Here is a tiny trained network, its code and every weight. The questions are about switching its units off for an input and a target symbol, where a switched-off unit gives its printed mean instead of its output.

import numpy as np


def w(rows, s, z=0):
    codes = np.array(rows[::2]) - 128.0
    scale = np.full(codes.shape[1], s)
    scale[-1] = z or s
    return codes * scale


def norm(h):
    return h / np.sqrt((h * h).mean(-1, keepdims=True) + 1e-5)


def f(y):
    return y / 2 * (1 + np.tanh(0.7978845608 * (y + 0.044715 * y**3)))


def softmax(a):
    e = np.exp(a - a.max(-1, keepdims=True))
    return e / e.sum(-1, keepdims=True)


def log_softmax(a):
    a = a - a.max(-1, keepdims=True)
    return a - np.log(np.exp(a).sum(-1, keepdims=True))


def net(x, mask):
    ids = ['αβγδεζηθλξπστφψω'.index(c) for c in x.split()]
    T = len(ids)
    res = E[ids] + P[:T]
    u = 0
    for l in range(2):
        r = norm(res)
        for j in range(3):
            rows = slice(2 * j, 2 * j + 2)
            q, k, v = (r @ M[l][rows].T for M in (Q, K, V))
            z = softmax(np.where(np.tri(T) > 0, q @ k.T / 2**0.5, -1e9)) @ v
            o = O[l][rows]
            res = res + np.where(mask[u + j], z, o[:, -1]) @ o[:, :-1]
        u += 3
        y = f(norm(res) @ A[l][:, :-1].T + A[l][:, -1])
        res = res + np.where(mask[u : u + 8], y, B[l][:, -1]) @ B[l][:, :-1]
        u += 8
    return log_softmax(norm(res)[-1] @ U[:, :-1].T + U[:, -1])


Q, K, V, O, A, B = {}, {}, {}, {}, {}, {}
E = w([
[65,53,130,120,74,90,132,102,178,62],'α',
[78,77,40,138,38,122,124,103,88,113],'β',
[171,111,198,203,90,158,151,198,51,107],'γ',
[163,154,191,133,192,148,144,150,238,93],'δ',
[148,55,44,72,111,113,60,140,142,63],'ε',
[95,99,71,82,9,132,165,94,144,101],'ζ',
[196,168,221,78,137,129,170,128,142,126],'η',
[63,77,36,192,144,86,116,116,204,107],'θ',
[107,135,233,106,177,108,99,205,116,56],'λ',
[175,159,34,88,76,98,133,44,126,105],'ξ',
[236,179,168,69,136,155,103,201,141,75],'π',
[102,195,58,148,118,84,107,74,64,84],'σ',
[167,154,159,193,218,124,90,186,143,122],'τ',
[99,140,11,98,115,124,70,111,112,74],'φ',
[71,187,91,63,175,37,107,85,92,105],'ψ',
[166,57,110,162,132,1,147,72,177,153],'ω',
],0.017)
P = w([
[129,155,215,161,128,180,52,85,144,110],'0',
[133,154,111,138,75,29,113,169,154,105],'1',
[158,134,41,117,126,31,194,209,159,129],'2',
[129,91,51,81,169,73,250,139,115,140],'3',
[116,80,84,89,184,132,189,73,83,124],'4',
[125,96,108,74,125,157,136,178,94,167],'5',
[161,158,131,169,128,94,157,110,138,167],'6',
[123,126,112,117,65,57,81,125,155,128],'7',
],0.023)
Q[0] = w([
[116,123,92,133,88,43,114,116,144,113],'L0H1',
[154,164,204,164,120,146,105,153,149,127],'L0H1',
[114,121,106,120,131,159,128,153,117,146],'L0H2',
[63,111,2,137,68,107,105,28,114,180],'L0H2',
[124,134,101,139,74,44,106,117,156,118],'L0H3',
[164,155,201,161,116,157,83,145,147,139],'L0H3',
],0.085)
K[0] = w([
[119,86,164,120,168,222,106,64,97,126],'L0H1',
[130,88,76,88,185,109,222,147,119,130],'L0H1',
[155,130,115,124,132,137,71,92,142,123],'L0H2',
[92,141,200,158,86,209,65,2,103,110],'L0H2',
[113,86,171,147,167,224,113,26,93,112],'L0H3',
[139,79,58,89,185,106,233,160,97,125],'L0H3',
],0.063)
V[0] = w([
[231,254,93,112,111,128,141,76,56,142],'L0H1',
[118,153,157,219,234,41,120,103,104,175],'L0H1',
[161,98,78,119,151,80,87,114,127,108],'L0H2',
[108,147,111,137,136,172,97,71,147,97],'L0H2',
[190,89,156,25,162,85,83,108,182,102],'L0H3',
[218,70,152,168,81,91,157,48,174,194],'L0H3',
],0.048)
O[0] = w([
[170,125,99,159,208,59,185,110,156,72,209],'L0H1',
[126,4,163,140,105,97,91,117,89,122,62],'L0H1',
[113,111,167,135,117,99,99,196,159,130,114],'L0H2',
[133,153,88,131,133,105,72,96,169,92,255],'L0H2',
[216,129,134,102,135,174,163,175,125,180,214],'L0H3',
[163,81,104,167,52,181,136,195,128,94,177],'L0H3',
],0.026,0.022)
A[0] = w([
[158,102,231,247,123,195,102,101,65,113,124],'L0N1',
[148,89,252,139,189,172,121,157,83,172,140],'L0N2',
[16,90,10,161,74,57,106,134,124,128,2],'L0N3',
[115,203,252,170,196,144,150,159,147,171,205],'L0N4',
[54,144,121,107,74,140,203,229,86,145,95],'L0N5',
[76,96,22,87,134,29,212,72,74,179,66],'L0N6',
[53,149,254,170,122,200,69,122,75,93,126],'L0N7',
[118,163,228,248,140,179,171,109,100,75,155],'L0N8',
],0.033,0.0049)
B[0] = w([
[65,120,203,134,78,107,160,148,163,108,196],'L0N1',
[93,92,146,100,127,189,133,67,147,80,254],'L0N2',
[178,106,176,29,96,155,186,81,146,108,234],'L0N3',
[204,135,120,60,50,99,97,138,88,156,249],'L0N4',
[124,186,78,123,171,164,104,128,179,99,248],'L0N5',
[119,87,36,94,62,94,126,187,153,99,252],'L0N6',
[110,86,103,104,213,74,116,105,194,183,204],'L0N7',
[136,145,155,118,142,4,88,137,144,165,178],'L0N8',
],0.04,0.015)
Q[1] = w([
[108,119,58,111,104,213,63,76,179,103],'L1H1',
[159,204,167,188,99,119,59,175,53,149],'L1H1',
[191,152,166,202,96,96,132,237,120,123],'L1H2',
[118,165,225,79,135,139,113,207,126,158],'L1H2',
[144,159,1,126,91,147,129,78,81,157],'L1H3',
[125,175,160,129,95,112,126,138,19,172],'L1H3',
],0.065)
K[1] = w([
[75,187,129,149,92,182,71,49,164,119],'L1H1',
[119,155,131,67,22,153,136,254,28,164],'L1H1',
[182,99,136,251,86,134,165,214,104,109],'L1H2',
[139,92,130,18,64,139,102,251,134,180],'L1H2',
[127,175,24,85,47,225,84,134,157,98],'L1H3',
[139,207,148,5,125,124,185,203,122,165],'L1H3',
],0.052)
V[1] = w([
[98,146,149,182,79,76,181,134,96,208],'L1H1',
[172,147,171,145,85,107,137,64,200,114],'L1H1',
[104,126,186,129,166,95,148,174,119,254],'L1H2',
[153,147,156,108,121,144,166,115,109,133],'L1H2',
[125,129,145,126,136,148,193,88,154,187],'L1H3',
[107,118,32,35,58,161,144,162,111,83],'L1H3',
],0.031)
O[1] = w([
[140,115,42,81,140,139,132,190,184,122,11],'L1H1',
[74,164,151,179,123,149,140,96,83,133,227],'L1H1',
[196,135,2,123,76,68,135,120,114,111,38],'L1H2',
[104,142,122,154,192,118,126,99,138,136,133],'L1H2',
[154,144,141,152,168,131,149,89,116,124,117],'L1H3',
[109,166,69,242,54,85,172,65,90,109,254],'L1H3',
],0.013,0.029)
A[1] = w([
[84,144,56,229,166,145,145,151,136,74,14],'L1N1',
[134,93,170,181,192,187,146,168,169,73,50],'L1N2',
[78,38,111,172,99,64,117,99,62,172,45],'L1N3',
[79,2,151,189,161,103,120,199,103,155,165],'L1N4',
[136,173,79,176,81,174,118,154,115,186,65],'L1N5',
[157,68,119,197,159,44,185,103,104,100,164],'L1N6',
[182,160,65,149,160,65,144,225,135,154,3],'L1N7',
[39,136,56,79,128,168,92,107,115,148,81],'L1N8',
],0.04,0.0039)
B[1] = w([
[221,134,134,4,170,221,101,144,99,153,220],'L1N1',
[182,220,145,192,142,56,57,78,189,55,188],'L1N2',
[203,217,194,134,254,165,162,152,94,136,206],'L1N3',
[150,226,25,198,132,142,70,201,15,127,167],'L1N4',
[9,118,174,97,198,110,125,163,132,68,214],'L1N5',
[54,66,104,85,88,134,119,216,238,150,254],'L1N6',
[81,53,230,230,79,106,127,93,85,168,234],'L1N7',
[199,67,48,210,147,131,159,128,121,154,205],'L1N8',
],0.034,0.027)
U = w([
[131,93,121,109,88,212,168,207,207,191,1],'α',
[150,177,62,128,120,42,61,76,141,172,81],'β',
[58,107,135,71,163,59,154,110,187,102,77],'γ',
[85,131,171,163,56,199,123,28,172,85,57],'δ',
[167,209,94,55,115,192,119,142,128,131,138],'ε',
[72,192,166,121,64,110,112,161,143,163,131],'ζ',
[241,152,164,148,140,111,143,139,205,95,9],'η',
[54,90,71,192,126,157,74,100,138,139,179],'θ',
[154,76,147,91,123,155,76,59,118,194,192],'λ',
[126,82,155,212,97,119,210,132,165,172,190],'ξ',
[247,151,124,163,130,116,201,122,84,199,194],'π',
[163,121,77,106,167,61,117,216,103,153,140],'σ',
[92,96,182,165,197,125,131,104,73,66,145],'τ',
[190,144,56,81,18,90,137,119,115,125,238],'φ',
[183,83,168,58,138,125,122,149,57,64,88],'ψ',
[171,118,104,172,48,170,76,150,87,83,174],'ω',
],0.012,0.004)

Each question gives the input, a string of symbols that net reads in full, and the target symbol t.
The units are the heads (2 rows each of Q, K, V and O) and the neurons (one row each of A and B). Each row of codes is followed by its name. A weight is (code - 128) times the scale printed after its matrix; where a second scale follows, it is the last column's (O, A, B and U).
mask holds one flag per unit, layer by layer, with each layer's heads first. A switched-off unit (its flag False) gives its mean, the last column of its rows in O or B, instead of its output. The means were averaged over made-up inputs and are rounded, as every weight is.
A unit's drop is (log p(t) with every unit on - log p(t) with that unit switched off) / (log p(t) with every unit on - log p(t) with every unit switched off).
The circuit of an input: a set's keep is (log p(t) with only the set's units on - log p(t) with every unit switched off) / (log p(t) with every unit on - log p(t) with every unit switched off). Starting from the 12 units with the biggest drops (on a tie, the unit counted first), units are removed one at a time, each time the one whose removal leaves the highest keep (on an exact tie, the one counted first), for as long as the keep stays at least 0.8.
circuit, biggest first: the units of the circuit, biggest drop first
most important unit: the unit with the biggest drop
top k neurons: the k neurons with the biggest drops, biggest first
k most important neurons of layer l: the k neurons of layer l with the biggest drops, biggest first
heads that matter: for each layer, one digit per head in row order, 1 if its drop is at least 0.15 and else 0, layers parted by /
input ε ζ γ θ, target ζ: heads that matter -> 101 / 000
input θ ζ ξ β, target λ: heads that matter -> 100 / 000
input ξ λ δ, target ξ: circuit, biggest first -> L0H1; L1N7; L0H2
input σ γ λ β ζ, target γ: most important neuron of layer 0 -> L0N3
input σ σ δ τ ζ α, target γ: heads that matter -> 111 / 000
input τ σ α ζ γ ξ, target ψ: circuit, biggest first -> L0H1; L0N3; L1N3
input λ η ξ ξ, target π: heads that matter -> 100 / 000
input γ ξ ε, target φ: circuit, biggest first -> L0N6; L0H2
input σ δ η, target σ: heads that matter -> 110 / 000
input ψ π ε δ η η ζ, target σ: 2 most important neurons of layer 1 -> L1N4; L1N3
input η λ π ξ ω β α φ, target α: 2 most important neurons of layer 0 -> L0N2; L0N5
input η ζ ζ, target α: heads that matter -> 110 / 000
input ξ φ ω σ τ λ, target ω: heads that matter -> 101 / 000
input ζ τ ζ ξ ω ψ λ, target ξ: most important unit -> L0H1
input γ σ ε ζ, target φ: heads that matter -> 001 / 000
input δ ζ τ ε φ, target τ: heads that matter -> 111 / 000
input ξ ω β ζ τ, target ω: heads that matter -> 101 / 000
input γ ε σ θ ζ γ, target σ: top 2 neurons -> L1N4; L1N3
input σ α ε ω ψ, target γ: circuit, biggest first -> L0H3; L0H1; L1N6
input ζ ζ ξ φ, target ε: circuit, biggest first -> L0H1
input η γ ψ ζ η, target γ: circuit, biggest first -> L0H3; L0H2; L0N7
input β ω θ, target δ: heads that matter -> 001 / 000
input ε ζ σ ξ ω ε τ δ, target ω: circuit, biggest first -> L0H1; L1N4
input σ ξ ζ γ, target σ: circuit, biggest first -> L0H1; L1N4; L0H2
input γ ω γ ζ σ δ θ, target φ: circuit, biggest first -> L0H2; L0N6
input α γ ζ, target θ: heads that matter -> 100 / 000
